Here is a tiny trained network, its code and every weight. The questions are about switching its units off for an input and a target symbol, where a switched-off unit gives its printed mean instead of its output.

import numpy as np


def w(rows, s, z=0):
    codes = np.array(rows[::2]) - 128.0
    scale = np.full(codes.shape[1], s)
    scale[-1] = z or s
    return codes * scale


def f(y):
    return np.maximum(y, 0)


def softmax(a):
    e = np.exp(a - a.max(-1, keepdims=True))
    return e / e.sum(-1, keepdims=True)


def log_softmax(a):
    a = a - a.max(-1, keepdims=True)
    return a - np.log(np.exp(a).sum(-1, keepdims=True))


def net(x, mask):
    ids = ['αβγζμξπτω'.index(c) for c in x.split()]
    T = len(ids)
    res = E[ids] + P[:T]
    u = 0
    for l in range(3):
        r = res
        for j in range(2):
            rows = slice(3 * j, 3 * j + 3)
            q, k, v = (r @ M[l][rows].T for M in (Q, K, V))
            z = softmax(np.where(np.tri(T) > 0, q @ k.T / 3**0.5, -1e9)) @ v
            o = O[l][rows]
            res = res + np.where(mask[u + j], z, o[:, -1]) @ o[:, :-1]
        u += 2
        y = f(res @ A[l][:, :-1].T + A[l][:, -1])
        res = res + np.where(mask[u : u + 4], y, B[l][:, -1]) @ B[l][:, :-1]
        u += 4
    return log_softmax(res[-1] @ U[:, :-1].T + U[:, -1])


Q, K, V, O, A, B = {}, {}, {}, {}, {}, {}
E = w([
[113,117,115,179],'α',
[114,96,74,2],'β',
[113,123,116,180],'γ',
[209,137,82,197],'ζ',
[148,73,94,103],'μ',
[255,153,210,80],'ξ',
[78,163,82,105],'π',
[112,114,119,173],'τ',
[114,127,115,180],'ω',
],0.018)
P = w([
[103,2,146,146],'0',
[163,84,116,112],'1',
[162,120,97,123],'2',
[158,145,94,129],'3',
[160,162,91,135],'4',
[161,174,92,141],'5',
[162,183,97,143],'6',
],0.008)
Q[0] = w([
[97,230,140,246],'L0H0',
[101,249,117,48],'L0H0',
[88,47,232,207],'L0H0',
[79,253,129,85],'L0H1',
[68,236,150,203],'L0H1',
[218,176,86,215],'L0H1',
],0.0058)
K[0] = w([
[180,89,122,232],'L0H0',
[154,171,210,103],'L0H0',
[106,190,70,145],'L0H0',
[107,159,212,35],'L0H1',
[98,254,203,139],'L0H1',
[183,118,249,158],'L0H1',
],0.0076)
V[0] = w([
[72,53,136,92],'L0H0',
[90,94,94,163],'L0H0',
[51,77,82,97],'L0H0',
[254,39,205,210],'L0H1',
[93,111,150,198],'L0H1',
[86,237,133,234],'L0H1',
],0.0063)
O[0] = w([
[150,58,192,120,125],'L0H0',
[97,88,147,211,169],'L0H0',
[138,20,130,103,153],'L0H0',
[39,140,136,66,252],'L0H1',
[130,81,186,87,99],'L0H1',
[187,2,115,8,35],'L0H1',
],0.0055,0.0036)
A[0] = w([
[130,159,127,247,107],'L0N0',
[2,177,137,138,186],'L0N1',
[147,100,141,196,96],'L0N2',
[108,79,163,158,255],'L0N3',
],0.0099,0.0034)
B[0] = w([
[95,58,111,117,253],'L0N0',
[101,1,119,60,189],'L0N1',
[127,41,182,103,176],'L0N2',
[103,187,71,168,186],'L0N3',
],0.0076,0.0052)
Q[1] = w([
[146,159,74,106],'L1H0',
[113,79,95,147],'L1H0',
[153,86,33,135],'L1H0',
[164,85,198,112],'L1H1',
[158,225,80,212],'L1H1',
[187,250,103,147],'L1H1',
],0.011)
K[1] = w([
[177,206,113,134],'L1H0',
[125,135,234,127],'L1H0',
[166,178,190,137],'L1H0',
[109,132,199,97],'L1H1',
[170,169,100,211],'L1H1',
[252,193,113,168],'L1H1',
],0.012)
V[1] = w([
[153,113,147,116],'L1H0',
[88,44,175,94],'L1H0',
[87,70,1,186],'L1H0',
[70,21,235,45],'L1H1',
[101,85,48,184],'L1H1',
[223,150,43,215],'L1H1',
],0.0047)
O[1] = w([
[116,127,131,130,121],'L1H0',
[96,186,61,111,136],'L1H0',
[246,100,25,171,254],'L1H0',
[164,131,111,2,111],'L1H1',
[82,151,118,114,238],'L1H1',
[103,161,165,209,180],'L1H1',
],0.0064,0.0053)
A[1] = w([
[214,51,171,84,133],'L1N0',
[154,109,254,72,253],'L1N1',
[166,102,139,219,106],'L1N2',
[61,42,174,97,115],'L1N3',
],0.0079,0.0032)
B[1] = w([
[78,2,208,103,153],'L1N0',
[225,39,212,199,142],'L1N1',
[42,108,147,51,253],'L1N2',
[140,192,216,127,156],'L1N3',
],0.0085,0.0046)
Q[2] = w([
[117,140,101,153],'L2H0',
[90,198,131,254],'L2H0',
[168,35,130,125],'L2H0',
[146,203,125,19],'L2H1',
[74,47,70,70],'L2H1',
[82,106,188,216],'L2H1',
],0.0099)
K[2] = w([
[136,158,121,158],'L2H0',
[151,227,131,181],'L2H0',
[69,81,131,135],'L2H0',
[142,186,113,8],'L2H1',
[108,67,110,94],'L2H1',
[145,99,209,193],'L2H1',
],0.013)
V[2] = w([
[229,107,120,86],'L2H0',
[134,159,120,223],'L2H0',
[113,141,86,163],'L2H0',
[62,26,85,173],'L2H1',
[2,109,139,178],'L2H1',
[138,181,127,110],'L2H1',
],0.007)
O[2] = w([
[179,167,172,71,125],'L2H0',
[142,73,145,108,124],'L2H0',
[124,98,69,66,162],'L2H0',
[218,154,54,92,255],'L2H1',
[172,178,148,2,147],'L2H1',
[104,82,175,132,81],'L2H1',
],0.0057,0.008)
A[2] = w([
[119,184,110,142,158],'L2N0',
[92,248,229,180,1],'L2N1',
[169,219,110,185,162],'L2N2',
[198,254,109,163,155],'L2N3',
],0.0085,0.0088)
B[2] = w([
[195,168,141,155,235],'L2N0',
[232,107,5,19,172],'L2N1',
[196,253,197,107,242],'L2N2',
[203,197,182,208,252],'L2N3',
],0.007,0.0026)
U = w([
[120,5,35,61,198],'α',
[190,254,117,161,222],'β',
[119,121,141,115,47],'γ',
[84,123,105,194,52],'ζ',
[91,144,187,133,253],'μ',
[177,73,158,137,23],'ξ',
[115,162,148,71,71],'π',
[122,123,138,118,50],'τ',
[113,119,140,118,59],'ω',
],0.0078,0.0044)

Each question gives the input, a string of symbols that net reads in full, and the target symbol t.
The units are the heads (3 rows each of Q, K, V and O) and the neurons (one row each of A and B). Each row of codes is followed by its name. A weight is (code - 128) times the scale printed after its matrix; where a second scale follows, it is the last column's (O, A, B and U).
mask holds one flag per unit, layer by layer, with each layer's heads first. A switched-off unit (its flag False) gives its mean, the last column of its rows in O or B, instead of its output. The means were averaged over made-up inputs and are rounded, as every weight is.
A unit's drop is (log p(t) with every unit on - log p(t) with that unit switched off) / (log p(t) with every unit on - log p(t) with every unit switched off).
The circuit of an input: a set's keep is (log p(t) with only the set's units on - log p(t) with every unit switched off) / (log p(t) with every unit on - log p(t) with every unit switched off). Starting from the 12 units with the biggest drops (on a tie, the unit counted first), units are removed one at a time, each time the one whose removal leaves the highest keep (on an exact tie, the one counted first), for as long as the keep stays at least 0.8.
circuit, biggest first: the units of the circuit, biggest drop first
most important unit: the unit with the biggest drop
k most important neurons: the k neurons with the biggest drops, biggest first
top k neurons in layer l: the k neurons of layer l with the biggest drops, biggest first
heads that matter: for each layer, one digit per head in row order, 1 if its drop is at least 0.15 and else 0, layers parted by /
drop of u: that unit's drop, to one decimal
input π β ζ ω, target α: most important unit	L0H1
input π μ ζ γ, target α: 2 most important neurons	(L0N1; L0N3)
input β ζ ξ π ω α μ, target μ: heads that matter	01 / 10 / 01
input τ μ ζ, target α: 4 most important neurons	(L0N3; L0N0; L0N2; L1N2)
input π μ π, target β: 2 most important neurons	(L1N2; L0N2)
input ζ ζ ω ζ π, target α: heads that matter	00 / 00 / 00
input ζ ζ ζ ζ μ τ, target α: circuit, biggest first	(L0N1; L1H1; L2H0)
input ζ π ζ α, target α: circuit, biggest first	(L0N1; L1H1)
input ξ π β ζ μ ω, target μ: circuit, biggest first	(L1H0; L1N3; L0N1)
input γ ζ γ ξ β μ ω, target μ: 3 most important neurons	(L1N3; L0N1; L0N3)
input ζ β ζ π γ, target α: heads that matter	01 / 00 / 00
input γ μ ζ μ π, target α: top 2 neurons in layer 0	(L0N1; L0N3)
input π γ ζ, target α: circuit, biggest first	(L1N2; L0N0; L2N3)
input μ ξ β β α, target μ: most important unit	L1H0
input ζ μ π ζ ζ β μ, target β: circuit, biggest first	(L0N0; L0N1; L1N2)
input ω π π, target β: heads that matter	01 / 00 / 10
input ζ ζ ζ β β, target β: heads that matter	01 / 00 / 00
input ζ α π β β, target β: top 2 neurons in layer 0	(L0N1; L0N0)
input μ α τ ζ μ, target β: heads that matter	00 / 00 / 00
input ζ ξ ζ, target ζ: most important unit	L1N0
input π π α, target α: heads that matter	00 / 00 / 00
input μ ω ζ ξ ζ γ, target μ: heads that matter	00 / 11 / 00
input β π μ π μ β τ, target α: heads that matter	01 / 00 / 00
input ξ γ β ζ, target ζ: 2 most important neurons	(L1N1; L1N0)
input ζ ζ ζ ξ, target ξ: drop of L1H0	0.1
input ζ ζ ζ ω, target α: drop of L2N3	0.1
input τ ξ μ, target μ: most important unit	L1H0
input ζ ζ ξ, target ξ: drop of L2N2	0.0
